The symbols move the states like this.
z324 ze z763
z324 le z902
z324 pu z172
z324 ru z668
z514 ze z942
z514 le z295
z514 pu z158
z514 ru z552
z248 ze z725
z248 le z448
z248 pu z935
z248 ru z716
z120 ze z224
z120 le z552
z120 pu z821
z120 ru z152
z221 ze z668
z221 le z365
z221 pu z894
z221 ru z853
z109 ze z195
z109 le z95
z109 pu z176
z109 ru z248
z844 ze z756
z844 le z491
z844 pu z289
z844 ru z390
z974 ze z692
z974 le z668
z974 pu z221
z974 ru z866
z624 ze z36
z624 le z739
z624 pu z692
z624 ru z212
z224 ze z418
z224 le z120
z224 pu z552
z224 ru z172
z753 ze z802
z753 le z90
z753 pu z645
z753 ru z302
z857 ze z451
z857 le z418
z857 pu z224
z857 ru z324
z789 ze z4
z789 le z958
z789 pu z520
z789 ru z491
z793 ze z379
z793 le z451
z793 pu z857
z793 ru z347
z593 ze z663
z593 le z4
z593 pu z789
z593 ru z756
z692 ze z739
z692 le z974
z692 pu z668
z692 ru z551
z902 ze z324
z902 le z172
z902 pu z152
z902 ru z221
z289 ze z491
z289 le z35
z289 pu z777
z289 ru z109
z853 ze z510
z853 le z36
z853 pu z624
z853 ru z787
z668 ze z974
z668 le z221
z668 pu z365
z668 ru z510
z418 ze z857
z418 le z224
z418 pu z120
z418 ru z902
z935 ze z448
z935 le z703
z935 pu z196
z935 ru z802
z295 ze z514
z295 le z158
z295 pu z302
z295 ru z821
z703 ze z935
z703 le z196
z703 pu z390
z703 ru z753
z894 ze z365
z894 le z799
z894 pu z347
z894 ru z624
z756 ze z620
z756 le z844
z756 pu z491
z756 ru z196
z379 ze z152
z379 le z793
z379 pu z451
z379 ru z799
z725 ze z645
z725 le z248
z725 pu z448
z725 ru z545
z91 ze z648
z91 le z20
z91 pu z942
z91 ru z418
z739 ze z624
z739 le z692
z739 pu z974
z739 ru z681
z390 ze z196
z390 le z195
z390 pu z109
z390 ru z645
z663 ze z777
z663 le z593
z663 pu z4
z663 ru z620
z302 ze z158
z302 le z465
z302 pu z18
z302 ru z648
z821 ze z552
z821 le z363
z821 pu z648
z821 ru z793
z196 ze z703
z196 le z390
z196 pu z195
z196 ru z90
z212 ze z420
z212 le z681
z212 pu z551
z212 ru z4
z448 ze z248
z448 le z935
z448 pu z703
z448 ru z590
z866 ze z551
z866 le z510
z866 pu z853
z866 ru z520
z590 ze z716
z590 le z802
z590 pu z753
z590 ru z295
z787 ze z134
z787 le z420
z787 pu z212
z787 ru z663
z799 ze z894
z799 le z347
z799 pu z763
z799 ru z739
z36 ze z853
z36 le z624
z36 pu z739
z36 ru z420
z4 ze z593
z4 le z789
z4 pu z958
z4 ru z844
z451 ze z793
z451 le z857
z451 pu z418
z451 ru z763
z716 ze z545
z716 le z590
z716 pu z802
z716 ru z514
z158 ze z295
z158 le z302
z158 pu z465
z158 ru z363
z942 ze z20
z942 le z514
z942 pu z295
z942 ru z120
z152 ze z172
z152 le z379
z152 pu z793
z152 ru z894
z645 ze z90
z645 le z725
z645 pu z248
z645 ru z18
z90 ze z753
z90 le z645
z90 pu z725
z90 ru z465
z35 ze z289
z35 le z777
z35 pu z663
z35 ru z95
z520 ze z958
z520 le z134
z520 pu z787
z520 ru z35
z365 ze z221
z365 le z894
z365 pu z799
z365 ru z36
z20 ze z91
z20 le z942
z20 pu z514
z20 ru z224
z551 ze z681
z551 le z866
z551 pu z510
z551 ru z958
z552 ze z120
z552 le z821
z552 pu z363
z552 ru z379
z95 ze z109
z95 le z176
z95 pu z620
z95 ru z448
z420 ze z787
z420 le z212
z420 pu z681
z420 ru z593
z802 ze z590
z802 le z753
z802 pu z90
z802 ru z158
z545 ze z18
z545 le z716
z545 pu z590
z545 ru z942
z18 ze z465
z18 le z545
z18 pu z716
z18 ru z20
z763 ze z347
z763 le z324
z763 pu z902
z763 ru z974
z620 ze z176
z620 le z756
z620 pu z844
z620 ru z703
z648 ze z363
z648 le z91
z648 pu z20
z648 ru z857
z465 ze z302
z465 le z18
z465 pu z545
z465 ru z91
z777 ze z35
z777 le z663
z777 pu z593
z777 ru z176
z347 ze z799
z347 le z763
z347 pu z324
z347 ru z692
z363 ze z821
z363 le z648
z363 pu z91
z363 ru z451
z176 ze z95
z176 le z620
z176 pu z756
z176 ru z935
z134 ze z520
z134 le z787
z134 pu z420
z134 ru z777
z172 ze z902
z172 le z152
z172 pu z379
z172 ru z365
z681 ze z212
z681 le z551
z681 pu z866
z681 ru z789
z958 ze z789
z958 le z520
z958 pu z134
z958 ru z289
z491 ze z844
z491 le z289
z491 pu z35
z491 ru z195
z195 ze z390
z195 le z109
z195 pu z95
z195 ru z725
z510 ze z866
z510 le z853
z510 pu z36
z510 ru z134

In the rows, zero is written as 49.

The rows follow the links: the fewer symbols apart two states are, the more alike their rows tend to be.

Rows with their states:
78 42 58 50 44 34 43 48 43 49 64 46 46 46 69 27 76 25 44 55 26 74 36 32 61 34 44 28 64 79 71 49 31 33 34 36 51 50 35 21 46 54 24 26 38 53 57 52 18 24 22 57 69 42 20 63 52 72 38 51 36 56 59 54 53 29 -> z365
77 45 56 48 45 35 44 49 47 49 64 48 40 44 67 26 76 24 43 55 25 72 36 34 65 36 44 31 66 84 71 49 30 35 38 34 51 50 37 22 46 54 29 26 36 53 59 51 15 23 26 60 66 40 12 60 52 74 39 47 41 55 55 47 50 31 -> z894
24 45 35 37 65 72 62 58 64 38 39 50 29 46 30 59 35 59 46 46 67 18 55 79 67 68 74 73 37 55 46 57 66 61 67 47 64 42 61 49 56 37 80 57 55 47 61 42 57 63 79 52 32 41 48 26 44 45 45 40 76 13 42 16 33 63 -> z465
69 77 63 55 28 22 34 29 47 63 62 57 57 53 60 50 49 42 56 73 27 78 55 29 33 32 19 40 67 36 43 30 34 55 36 58 10 57 44 72 43 67 32 47 33 43 37 53 44 35 33 55 50 62 41 67 51 37 64 44 38 94 49 65 68 47 -> z420
52 30 33 37 51 64 51 57 56 28 48 33 33 24 48 36 61 25 31 52 62 43 45 65 77 61 68 32 52 65 70 57 51 36 58 29 71 50 32 3 62 39 36 30 45 47 70 46 13 37 55 68 43 29 28 40 43 55 35 37 53 19 55 20 37 32 -> z451
25 49 55 58 68 58 63 58 48 64 41 62 54 74 39 65 39 83 63 28 53 30 48 53 38 51 60 82 31 48 35 57 58 63 51 63 60 43 72 82 40 46 82 73 65 58 36 47 94 74 61 24 54 58 74 44 54 55 51 63 60 42 42 63 46 73 -> z448
31 73 57 52 52 46 53 41 54 64 43 66 52 70 38 70 28 77 63 51 48 39 61 53 33 49 45 78 43 30 25 40 57 72 53 69 29 45 71 96 42 53 77 74 53 48 33 48 88 67 65 37 39 65 68 43 51 33 63 52 60 62 39 56 53 74 -> z195
37 39 42 38 73 66 66 63 60 45 50 56 22 56 37 47 58 54 48 37 49 26 43 69 81 61 79 76 40 88 56 62 54 56 61 40 74 39 64 41 45 40 80 49 51 55 64 40 48 51 66 53 48 36 26 32 49 72 33 45 74 10 42 18 31 60 -> z942
53 57 64 67 37 36 42 44 36 64 46 51 79 60 58 58 42 65 61 45 46 63 52 28 13 35 28 43 48 19 37 44 47 49 38 63 34 56 49 76 44 57 36 62 57 51 26 57 76 60 34 30 59 67 81 66 55 37 63 64 29 83 54 91 68 51 -> z663
18 35 37 49 68 75 62 66 52 44 32 45 51 51 33 64 35 72 50 28 79 17 54 72 47 67 72 67 28 35 40 62 71 53 64 55 76 45 58 53 54 35 71 66 68 52 50 47 76 76 73 37 38 49 78 34 46 45 47 56 61 19 47 44 39 61 -> z802
66 50 45 35 45 46 46 44 60 37 61 46 26 33 57 33 66 20 36 66 36 59 45 55 81 50 53 36 64 78 68 47 37 42 49 32 47 50 37 18 55 51 39 25 33 45 68 46 7 22 46 76 47 35 7 48 45 59 39 31 56 38 50 17 42 36 -> z902
41 21 42 42 74 67 64 70 53 40 49 47 32 50 48 38 65 47 43 29 52 31 35 61 76 58 78 58 40 90 68 69 52 42 57 35 87 41 54 20 50 38 63 42 57 58 66 44 40 49 54 48 57 33 32 39 51 79 30 53 61 8 49 31 30 47 -> z363
65 71 69 60 36 22 39 32 40 67 59 61 63 65 62 50 49 53 60 61 24 76 48 23 26 30 21 47 62 40 41 35 36 54 34 61 18 53 52 77 38 64 39 53 41 49 31 54 59 43 28 42 59 65 52 69 56 46 61 55 35 94 50 78 67 52 -> z520
44 62 53 60 36 45 42 42 42 57 41 49 77 53 47 67 29 67 57 50 63 53 62 41 14 46 28 45 44 2 29 40 58 54 47 66 31 57 50 78 51 54 41 67 56 46 29 55 77 67 49 35 41 66 89 56 49 19 68 56 37 76 50 78 66 57 -> z491
77 40 55 55 35 36 40 49 39 48 59 38 60 39 70 30 71 25 42 53 37 77 39 28 47 36 36 16 63 58 69 50 34 28 36 38 51 57 27 20 51 55 12 28 42 51 53 55 21 30 19 55 68 45 38 69 53 61 44 54 27 65 60 66 58 25 -> z974
20 34 44 54 67 72 64 67 47 49 35 50 57 59 36 65 37 77 54 23 75 21 51 64 42 63 69 69 27 40 37 64 68 55 59 56 76 43 63 60 50 38 73 70 71 54 46 48 83 78 68 29 47 52 81 39 50 50 49 63 57 25 45 56 42 64 -> z90
33 74 53 52 44 45 46 38 53 60 45 60 54 63 38 71 24 72 61 56 54 43 64 52 27 51 38 70 44 18 23 37 58 69 53 71 24 50 64 96 47 53 67 72 53 43 32 49 81 67 64 41 33 65 73 45 48 23 68 46 56 68 41 57 57 71 -> z95
75 48 51 56 28 37 34 43 40 44 54 36 66 33 66 38 59 26 41 61 46 77 47 32 39 39 28 11 63 35 61 44 37 31 39 42 41 61 25 24 56 55 8 31 41 45 49 57 22 33 26 58 57 49 50 66 46 43 52 49 24 73 61 67 63 26 -> z624
34 42 40 35 71 67 65 59 62 44 49 55 20 55 36 50 52 55 47 41 51 25 45 73 79 61 79 76 42 83 54 59 54 57 62 43 70 37 64 45 47 40 82 51 52 55 64 40 49 52 69 56 44 37 28 30 46 66 35 43 76 11 42 15 29 60 -> z514
32 74 55 52 47 48 50 38 53 62 45 62 52 68 36 72 27 75 63 54 49 41 62 53 31 49 41 74 45 26 24 37 57 71 52 70 26 47 69 98 45 54 73 72 52 47 33 50 83 65 64 40 36 65 68 43 49 28 66 48 59 66 39 55 56 74 -> z109
76 51 51 54 25 34 31 39 41 45 56 37 64 30 66 39 55 25 41 64 47 75 49 34 36 40 25 12 63 29 57 40 39 33 40 42 35 62 25 29 56 56 7 30 40 42 47 57 22 35 27 61 51 50 48 67 49 36 55 46 26 77 60 62 65 26 -> z36

Each walk starts at a row. The symbols on each line, taken left to right, move it on to the next state.
Each answer is a row, close to the row of the state it stands for.
start 19 38 34 41 64 75 63 64 56 37 35 45 43 44 30 64 33 66 47 37 79 16 56 74 56 69 72 67 29 36 41 61 70 56 68 51 72 45 58 48 56 35 74 63 65 49 55 44 67 71 79 45 34 44 68 28 45 39 48 49 67 16 45 31 36 62
ru le le pu pu
21 41 33 41 63 75 61 62 61 37 35 46 38 44 30 62 34 63 47 40 76 17 56 78 58 72 75 68 32 40 41 58 69 57 67 50 68 45 57 49 56 39 74 61 60 49 57 44 62 69 80 50 32 43 62 29 43 40 48 45 69 13 44 25 35 61
pu ze ru ru
44 19 38 45 67 68 61 70 50 36 47 39 38 43 48 37 66 42 41 30 58 35 39 61 76 61 78 46 43 81 69 68 53 36 56 32 88 44 47 11 54 37 53 38 56 57 69 47 34 48 51 52 58 31 36 41 49 74 29 52 56 8 53 31 32 39
start 59 41 36 33 47 57 47 52 58 31 53 36 29 25 48 36 61 21 32 59 53 47 46 62 79 58 59 33 56 67 69 51 46 38 55 31 59 50 33 9 59 44 37 28 39 45 72 45 9 30 54 75 42 31 20 41 44 53 40 33 55 27 54 14 41 33
ze ru le
77 46 53 44 46 35 45 46 48 49 66 49 37 44 64 28 76 23 42 58 23 70 38 37 70 36 47 35 64 85 72 49 32 39 40 35 48 48 40 23 46 54 33 25 34 52 61 49 14 22 28 63 64 39 10 59 50 72 37 44 46 53 53 40 47 33
ru le le ru
72 69 54 52 22 29 29 29 46 49 56 44 59 37 60 46 48 31 44 75 41 76 55 35 36 39 19 23 69 25 49 31 37 45 39 49 17 61 31 47 52 61 17 37 35 37 44 54 28 33 34 64 46 54 46 63 47 28 62 41 33 85 54 59 66 35
start 77 41 53 55 34 37 37 47 39 46 57 36 63 36 69 32 67 25 40 55 41 77 40 29 43 39 32 13 64 50 66 46 36 28 36 39 48 58 27 20 54 54 10 29 43 48 52 56 21 31 22 55 64 46 43 68 51 56 47 54 24 68 62 67 60 24
pu ru ru
67 72 69 59 32 21 38 31 42 66 62 62 62 62 62 50 50 49 59 64 24 77 50 24 30 30 20 44 65 41 40 31 35 55 34 61 14 54 51 76 40 64 38 50 38 48 33 56 54 40 29 46 57 64 48 66 54 43 62 51 35 95 48 74 65 49
ru ze le ze
48 59 55 67 36 39 43 45 39 59 42 49 81 55 53 63 33 66 57 48 57 59 56 34 11 42 29 41 46 9 33 44 53 51 42 65 34 57 49 74 50 55 37 64 57 48 28 55 77 64 40 33 51 68 89 62 52 29 65 63 31 81 53 86 66 53
start 73 47 54 40 46 37 45 44 52 46 67 48 31 43 62 29 72 22 41 61 25 67 40 41 73 40 50 36 66 86 72 47 30 39 41 33 47 48 39 23 46 53 37 25 33 49 64 48 12 20 33 67 61 38 7 55 51 70 38 41 48 49 53 33 46 34
pu le ze pu le
62 43 39 33 45 52 48 49 59 33 57 40 27 26 52 34 61 19 33 64 48 50 48 62 81 56 58 36 60 69 70 50 44 41 55 32 53 49 35 13 57 45 38 25 36 43 71 46 6 29 52 76 42 31 14 44 43 54 39 32 55 31 52 15 41 33
ru pu le le le ru
77 39 57 52 43 35 44 50 42 50 63 45 51 43 72 28 74 23 43 54 28 75 36 30 56 36 41 24 63 74 70 50 33 30 35 37 53 52 33 20 47 53 20 28 40 53 56 53 19 25 20 56 69 43 25 66 54 72 39 54 33 61 59 59 53 28
start 16 37 35 46 65 77 62 64 55 40 32 43 47 45 31 64 33 69 48 31 80 16 55 74 51 70 71 66 29 37 39 62 70 55 67 52 74 44 58 51 56 35 71 67 66 51 52 46 73 73 76 42 35 46 74 31 46 41 47 52 63 16 45 37 37 62
ze le ru le le
26 46 35 36 66 71 63 57 65 38 41 52 24 50 30 56 41 58 46 45 62 19 55 78 73 69 76 75 38 60 48 57 63 60 66 46 65 41 62 50 51 39 81 57 53 48 61 42 54 58 78 57 35 38 40 27 46 50 44 37 77 13 41 14 32 63
ru pu ze le ru
48 20 34 41 61 67 57 67 51 30 45 36 39 32 50 35 65 34 34 39 64 37 40 63 73 61 72 37 43 71 70 67 53 34 57 30 85 47 38 5 59 37 43 34 54 53 71 46 25 44 52 58 52 31 36 41 47 67 32 49 54 12 54 29 35 35
start 50 22 33 39 57 67 55 64 53 29 46 33 39 29 49 35 62 30 34 41 63 39 42 64 75 62 70 35 46 68 70 63 53 33 57 28 81 49 35 3 61 37 39 34 51 49 71 47 21 43 54 62 49 30 35 41 45 61 32 45 52 15 54 26 36 33
le ze ru le
65 46 41 34 44 50 46 47 59 33 59 44 25 30 53 35 65 20 34 66 41 54 47 57 80 53 57 38 62 75 70 47 40 43 53 32 50 50 36 16 56 48 39 26 33 44 69 45 6 26 49 75 43 34 10 45 43 57 39 31 57 35 52 15 42 36
ru pu ru
77 43 52 56 30 36 35 45 39 44 57 38 66 33 67 34 62 24 41 57 44 77 43 29 43 38 30 12 61 42 62 45 37 28 38 40 44 59 25 22 54 54 8 31 43 47 51 57 22 32 23 58 60 48 46 68 50 48 50 51 25 71 61 67 61 24
start 37 69 52 57 36 46 42 38 47 58 40 52 69 54 41 69 23 68 58 55 63 47 65 47 17 52 32 54 44 2 26 37 60 61 52 67 27 54 53 84 52 53 50 69 54 44 31 53 78 66 57 39 36 66 86 52 48 14 70 51 45 74 46 68 63 61
le ru le ze ze
28 65 56 53 59 48 56 47 51 65 46 67 51 75 38 68 35 81 65 41 47 37 54 51 36 49 51 83 40 42 26 46 57 71 51 68 40 43 75 94 38 53 83 75 57 53 35 48 90 69 62 32 47 61 67 44 53 46 59 55 64 55 39 58 50 76
ze pu pu pu ru
27 54 56 56 67 55 62 55 47 64 42 65 53 76 38 66 36 83 65 32 50 33 51 52 37 51 58 84 36 49 32 53 58 66 52 65 52 43 75 88 39 47 82 75 62 58 37 48 93 73 61 26 51 61 71 44 54 53 53 60 60 47 41 62 47 74
start 33 44 40 36 69 67 64 59 65 42 47 54 20 53 33 54 48 56 48 42 52 23 49 73 78 63 77 76 39 75 52 58 58 60 64 43 67 38 64 47 48 39 83 52 52 52 64 42 50 55 74 56 40 37 30 27 46 61 38 39 76 10 41 14 30 61
ze ze ru le pu pu
39 30 43 41 74 65 66 65 57 43 51 52 26 54 44 41 63 50 47 33 47 29 39 64 80 58 79 68 40 92 64 66 52 49 57 38 81 37 60 31 46 39 73 46 54 58 66 43 46 50 61 48 55 35 27 35 50 78 30 50 68 8 47 25 31 54
le ru pu le pu
40 25 44 41 74 66 65 68 54 43 49 50 28 54 46 39 65 48 47 31 49 33 36 62 79 59 81 62 40 91 64 67 52 45 56 36 84 39 56 27 48 39 69 44 54 59 67 43 43 48 57 48 57 33 30 37 51 81 29 51 64 9 49 27 31 50
start 71 77 61 52 24 21 32 26 48 59 60 54 56 49 58 49 48 40 52 75 28 78 55 30 34 34 19 36 67 32 44 28 35 54 37 56 9 57 41 67 45 63 29 43 32 40 39 53 37 33 34 57 48 60 41 65 49 32 63 41 37 92 48 62 67 45
pu ze le pu
73 62 52 51 21 32 29 34 45 47 55 41 61 32 61 43 49 27 43 72 44 77 55 34 36 40 20 17 66 27 52 35 39 41 42 47 23 61 27 42 56 59 13 37 37 38 45 55 23 34 31 64 46 54 47 65 47 29 61 43 29 82 57 58 65 32
pu ru pu
72 75 60 51 22 24 31 27 48 54 61 50 55 43 59 48 46 35 49 77 32 78 57 32 36 37 18 32 70 31 45 28 36 51 37 54 11 58 38 60 50 63 25 40 34 41 40 53 34 32 35 61 46 58 42 64 49 31 65 42 36 92 50 61 66 42
